Below are the code and all the weights of a small trained network. Each question names an input and a target symbol and asks about switching units off, where a switched-off unit gives its printed mean instead of its output.

import numpy as np


def w(rows, s, z=0):
    codes = np.array(rows[::2]) - 128.0
    scale = np.full(codes.shape[1], s)
    scale[-1] = z or s
    return codes * scale


def norm(h):
    return h / np.sqrt((h * h).mean(-1, keepdims=True) + 1e-5)


def f(y):
    return y / 2 * (1 + np.tanh(0.7978845608 * (y + 0.044715 * y**3)))


def softmax(a):
    e = np.exp(a - a.max(-1, keepdims=True))
    return e / e.sum(-1, keepdims=True)


def log_softmax(a):
    a = a - a.max(-1, keepdims=True)
    return a - np.log(np.exp(a).sum(-1, keepdims=True))


def net(x, mask):
    ids = ['αβγδεζηθλμξπστω'.index(c) for c in x.split()]
    T = len(ids)
    res = E[ids] + P[:T]
    r = norm(res)
    for j in range(3):
        rows = slice(2 * j, 2 * j + 2)
        q, k, v = (r @ M[0][rows].T for M in (Q, K, V))
        z = softmax(np.where(np.tri(T) > 0, q @ k.T / 2**0.5, -1e9)) @ v
        o = O[0][rows]
        res = res + np.where(mask[j], z, o[:, -1]) @ o[:, :-1]
    y = f(norm(res) @ A[0][:, :-1].T + A[0][:, -1])
    res = res + np.where(mask[3:19], y, B[0][:, -1]) @ B[0][:, :-1]
    return log_softmax(norm(res)[-1] @ U[:, :-1].T + U[:, -1])


Q, K, V, O, A, B = {}, {}, {}, {}, {}, {}
E = w([
[68,127,103,151],'α',
[140,207,162,104],'β',
[176,157,67,121],'γ',
[136,36,188,204],'δ',
[78,73,89,100],'ε',
[155,37,63,193],'ζ',
[224,146,185,126],'η',
[84,137,108,168],'θ',
[20,101,80,107],'λ',
[187,230,76,204],'μ',
[116,211,178,191],'ξ',
[67,166,137,72],'π',
[80,214,106,156],'σ',
[150,179,115,214],'τ',
[100,180,132,253],'ω',
],0.022)
P = w([
[172,148,2,106],'0',
[156,120,81,96],'1',
[147,108,127,90],'2',
[130,92,162,93],'3',
[121,85,186,91],'4',
[112,78,201,98],'5',
[104,69,211,100],'6',
[101,65,214,99],'7',
],0.0052)
Q[0] = w([
[111,167,91,165],'H0',
[156,70,119,95],'H0',
[86,98,76,143],'H1',
[158,80,122,136],'H1',
[93,115,191,148],'H2',
[192,4,116,55],'H2',
],0.03)
K[0] = w([
[108,195,102,131],'H0',
[211,118,127,119],'H0',
[132,118,211,102],'H1',
[166,120,119,116],'H1',
[101,81,215,148],'H2',
[204,2,92,154],'H2',
],0.026)
V[0] = w([
[172,205,210,137],'H0',
[100,75,63,131],'H0',
[7,88,187,166],'H1',
[205,37,159,201],'H1',
[68,255,130,9],'H2',
[80,47,116,76],'H2',
],0.0071)
O[0] = w([
[142,151,68,139,4],'H0',
[113,102,159,109,242],'H0',
[150,137,2,173,149],'H1',
[78,51,128,242,62],'H1',
[36,80,200,103,254],'H2',
[220,111,88,41,25],'H2',
],0.0058,0.0022)
A[0] = w([
[138,128,97,144,132],'N0',
[114,146,47,169,88],'N1',
[194,207,100,172,107],'N2',
[148,232,83,209,98],'N3',
[157,154,172,149,197],'N4',
[93,170,182,182,140],'N5',
[65,53,97,50,165],'N6',
[103,107,185,78,102],'N7',
[137,59,169,191,62],'N8',
[55,98,175,89,37],'N9',
[131,93,129,93,175],'N10',
[129,209,5,128,2],'N11',
[38,182,86,114,88],'N12',
[183,103,134,159,105],'N13',
[168,117,81,123,91],'N14',
[113,139,206,105,92],'N15',
],0.019,0.0054)
B[0] = w([
[116,160,130,119,145],'N0',
[121,114,163,45,191],'N1',
[207,51,170,96,201],'N2',
[160,180,115,249,245],'N3',
[147,84,89,168,176],'N4',
[228,130,151,179,220],'N5',
[189,107,6,201,193],'N6',
[133,162,105,143,156],'N7',
[105,57,88,146,168],'N8',
[131,144,224,32,167],'N9',
[99,132,95,165,145],'N10',
[44,196,117,221,199],'N11',
[6,112,159,25,208],'N12',
[73,129,131,61,144],'N13',
[171,178,141,118,144],'N14',
[149,187,93,136,158],'N15',
],0.023,0.012)
U = w([
[178,169,181,231,109],'α',
[245,72,169,105,163],'β',
[158,171,9,159,51],'γ',
[127,133,134,123,23],'δ',
[201,217,182,52,127],'ε',
[145,200,75,41,200],'ζ',
[75,11,120,156,140],'η',
[102,128,72,117,90],'θ',
[131,106,110,97,92],'λ',
[129,100,212,68,214],'μ',
[131,135,130,126,2],'ξ',
[116,102,178,76,187],'π',
[24,177,175,161,160],'σ',
[98,140,96,123,88],'τ',
[131,128,137,123,36],'ω',
],0.012,0.0028)

Each question gives the input, a string of symbols that net reads in full, and the target symbol t.
The units are the heads (2 rows each of Q, K, V and O) and the neurons (one row each of A and B). Each row of codes is followed by its name. A weight is (code - 128) times the scale printed after its matrix; where a second scale follows, it is the last column's (O, A, B and U).
mask holds one flag per unit, heads first, then neurons. A switched-off unit (its flag False) gives its mean, the last column of its rows in O or B, instead of its output. The means were averaged over made-up inputs and are rounded, as every weight is.
A unit's drop is (log p(t) with every unit on - log p(t) with that unit switched off) / (log p(t) with every unit on - log p(t) with every unit switched off).
The circuit of an input: a set's keep is (log p(t) with only the set's units on - log p(t) with every unit switched off) / (log p(t) with every unit on - log p(t) with every unit switched off). Starting from the 12 units with the biggest drops (on a tie, the unit counted first), units are removed one at a time, each time the one whose removal leaves the highest keep (on an exact tie, the one counted first), for as long as the keep stays at least 0.8.
circuit, biggest first: the units of the circuit, biggest drop first
k most important neurons: the k neurons with the biggest drops, biggest first
which heads matter: for each layer, one digit per head in row order, 1 if its drop is at least 0.15 and else 0, layers parted by /
drop when u is switched off: that unit's drop, to one decimal
input δ θ γ θ γ τ ω ε, target γ: 3 most important neurons => (N6, N12, N2)
input ξ τ γ θ ε δ, target η: which heads matter => 001
input θ γ γ ε γ σ, target σ: which heads matter => 110
input ξ ε θ θ α, target μ: 3 most important neurons => (N9, N12, N11)
input γ τ μ α β, target ε: most important neuron => (N9)
input λ π θ η γ θ, target β: which heads matter => 010
input θ μ π, target ζ: which heads matter => 000
input θ γ ξ θ β γ, target β: which heads matter => 110
input δ π θ θ θ γ θ θ, target ζ: 3 most important neurons => (N9, N3, N6)
input γ γ σ γ ξ ω τ θ, target μ: which heads matter => 001
input ω γ θ α θ, target σ: which heads matter => 010
input ξ ε θ δ, target η: which heads matter => 000
input θ ε δ ε θ π α, target ζ: which heads matter => 001
input γ γ τ η α, target γ: circuit, biggest first => (N6)
input θ θ θ λ τ θ, target σ: which heads matter => 011
input λ σ γ θ ζ γ, target β: 2 most important neurons => (N12, N3)
input ζ θ ω η, target β: drop when H2 is switched off => 0.2
input τ λ τ η θ, target β: drop when N8 is switched off => 0.1
input θ π θ α, target ζ: drop when N9 is switched off => 0.3
input γ β γ θ, target ε: drop when N9 is switched off => 0.7
input δ γ δ α ε ε θ η, target β: most important neuron => (N12)
